Here is a tiny trained network, its code and every weight. The questions are about switching its units off for an input and a target symbol, where a switched-off unit gives its printed mean instead of its output.

import numpy as np


def w(rows, s, z=0):
    codes = np.array(rows[::2]) - 128.0
    scale = np.full(codes.shape[1], s)
    scale[-1] = z or s
    return codes * scale


def f(y):
    return y / 2 * (1 + np.tanh(0.7978845608 * (y + 0.044715 * y**3)))


def softmax(a):
    e = np.exp(a - a.max(-1, keepdims=True))
    return e / e.sum(-1, keepdims=True)


def log_softmax(a):
    a = a - a.max(-1, keepdims=True)
    return a - np.log(np.exp(a).sum(-1, keepdims=True))


def net(x, mask):
    ids = ['αβηθλξπτφω'.index(c) for c in x.split()]
    T = len(ids)
    res = E[ids] + P[:T]
    r = res
    for j in range(2):
        rows = slice(2 * j, 2 * j + 2)
        q, k, v = (r @ M[0][rows].T for M in (Q, K, V))
        z = softmax(np.where(np.tri(T) > 0, q @ k.T / 2**0.5, -1e9)) @ v
        o = O[0][rows]
        res = res + np.where(mask[j], z, o[:, -1]) @ o[:, :-1]
    y = f(res @ A[0][:, :-1].T + A[0][:, -1])
    res = res + np.where(mask[2:6], y, B[0][:, -1]) @ B[0][:, :-1]
    return log_softmax(res[-1] @ U[:, :-1].T + U[:, -1])


Q, K, V, O, A, B = {}, {}, {}, {}, {}, {}
E = w([
[144,197,132,129,201,178],'α',
[128,189,86,126,196,174],'β',
[155,106,180,104,173,249],'η',
[149,124,127,110,75,111],'θ',
[119,153,86,173,176,134],'λ',
[147,133,187,51,77,122],'ξ',
[145,97,78,145,216,136],'π',
[187,93,173,83,42,119],'τ',
[91,217,185,170,155,106],'φ',
[115,97,67,157,185,135],'ω',
],0.015)
P = w([
[75,160,56,39,144,48],'0',
[48,215,2,121,65,160],'1',
[173,129,94,106,172,63],'2',
[17,142,91,122,107,200],'3',
[178,157,113,35,163,64],'4',
[63,67,81,142,75,215],'5',
[221,161,122,113,172,70],'6',
[58,75,150,162,102,201],'7',
[157,177,115,55,238,77],'8',
[44,42,136,137,106,209],'9',
[184,165,130,81,186,53],'10',
[10,48,165,163,131,137],'11',
],0.0082)
Q[0] = w([
[3,211,144,152,80,168],'H1',
[122,96,144,207,156,90],'H1',
[76,127,176,185,86,194],'H2',
[136,208,160,74,98,143],'H2',
],0.0075)
K[0] = w([
[194,160,140,57,76,9],'H1',
[113,136,96,129,107,147],'H1',
[117,155,49,83,84,145],'H2',
[107,104,159,136,128,143],'H2',
],0.011)
V[0] = w([
[92,179,187,147,104,1],'H1',
[191,129,100,105,77,138],'H1',
[50,151,59,103,106,208],'H2',
[215,114,68,133,179,85],'H2',
],0.0082)
O[0] = w([
[112,148,72,229,95,49,2],'H1',
[177,56,51,127,83,211,101],'H1',
[79,117,97,183,139,219,196],'H2',
[111,175,131,2,140,116,224],'H2',
],0.0099,0.0056)
A[0] = w([
[178,189,99,45,161,4,83],'N1',
[66,139,195,190,68,210,7],'N2',
[61,85,235,101,3,112,171],'N3',
[225,94,47,200,212,136,201],'N4',
],0.0058,0.0011)
B[0] = w([
[254,204,93,189,134,93,252],'N1',
[158,157,20,91,139,99,162],'N2',
[122,123,22,144,145,212,154],'N3',
[122,249,150,59,108,126,155],'N4',
],0.0094,0.004)
U = w([
[41,217,52,139,40,244,158],'α',
[98,63,16,163,185,155,198],'β',
[101,30,251,58,159,149,225],'η',
[155,128,164,162,119,133,61],'θ',
[149,144,146,112,59,110,72],'λ',
[199,64,84,144,90,96,84],'ξ',
[162,131,148,187,121,139,67],'π',
[253,155,108,43,145,80,72],'τ',
[137,117,121,106,70,76,104],'φ',
[196,182,237,247,100,124,252],'ω',
],0.0064,0.0046)

Each question gives the input, a string of symbols that net reads in full, and the target symbol t.
The units are the heads (2 rows each of Q, K, V and O) and the neurons (one row each of A and B). Each row of codes is followed by its name. A weight is (code - 128) times the scale printed after its matrix; where a second scale follows, it is the last column's (O, A, B and U).
mask holds one flag per unit, heads first, then neurons. A switched-off unit (its flag False) gives its mean, the last column of its rows in O or B, instead of its output. The means were averaged over made-up inputs and are rounded, as every weight is.
A unit's drop is (log p(t) with every unit on - log p(t) with that unit switched off) / (log p(t) with every unit on - log p(t) with every unit switched off).
The circuit of an input: a set's keep is (log p(t) with only the set's units on - log p(t) with every unit switched off) / (log p(t) with every unit on - log p(t) with every unit switched off). Starting from all 6 units, units are removed one at a time, each time the one whose removal leaves the highest keep (on an exact tie, the one counted first), for as long as the keep stays at least 0.8.
units of the circuit, in order: the units of the circuit, biggest drop first
unit that matters most: the unit with the biggest drop
k most important neurons: the k neurons with the biggest drops, biggest first
which heads matter: for each layer, one digit per head in row order, 1 if its drop is at least 0.15 and else 0, layers parted by /
drop of u: that unit's drop, to one decimal
input ω π π α ω β α η π ω, target η: 2 most important neurons : [N1; N3]
input ω π φ η τ, target η: which heads matter : 11
input π β φ π π ω π η, target α: most important neuron : [N2]
input ω τ φ τ φ, target ω: units of the circuit, in order : [H1; H2; N1]
input θ φ α π ω ω π λ α η ω θ, target β: which heads matter : 00
input ξ π π ω ξ ω η τ ω τ π η, target β: units of the circuit, in order : [N2; H1; H2]
input η φ π η π ω ξ η θ, target η: units of the circuit, in order : [H1; N2]
input ω τ π η η ω π τ η π, target η: units of the circuit, in order : [H1; N1]
input π ξ λ π π η τ, target η: which heads matter : 10
input π π ω π ω ω, target η: 3 most important neurons : [N1; N3; N2]
input π π π φ π π ω ω λ λ π τ, target α: which heads matter : 00
input ω φ τ π ω τ π η ω β τ η, target β: which heads matter : 10
input η φ η ω φ τ, target α: 2 most important neurons : [N3; N1]
input η η π π π π ω η θ, target η: units of the circuit, in order : [H1]
input ω ω π ω π β π π, target η: 3 most important neurons : [N1; N3; N2]
input φ π ω θ ω φ θ, target ω: 2 most important neurons : [N2; N1]
input π η τ η φ π η, target η: drop of H1 : 0.4
input η η τ θ φ λ π θ, target β: drop of N4 : 0.1
input π ω ω ω η ξ, target α: drop of N3 : 0.6
input α θ ω τ π α φ ξ π τ, target β: unit that matters most : N3
input π φ ω π π η η, target η: drop of N1 : 0.2
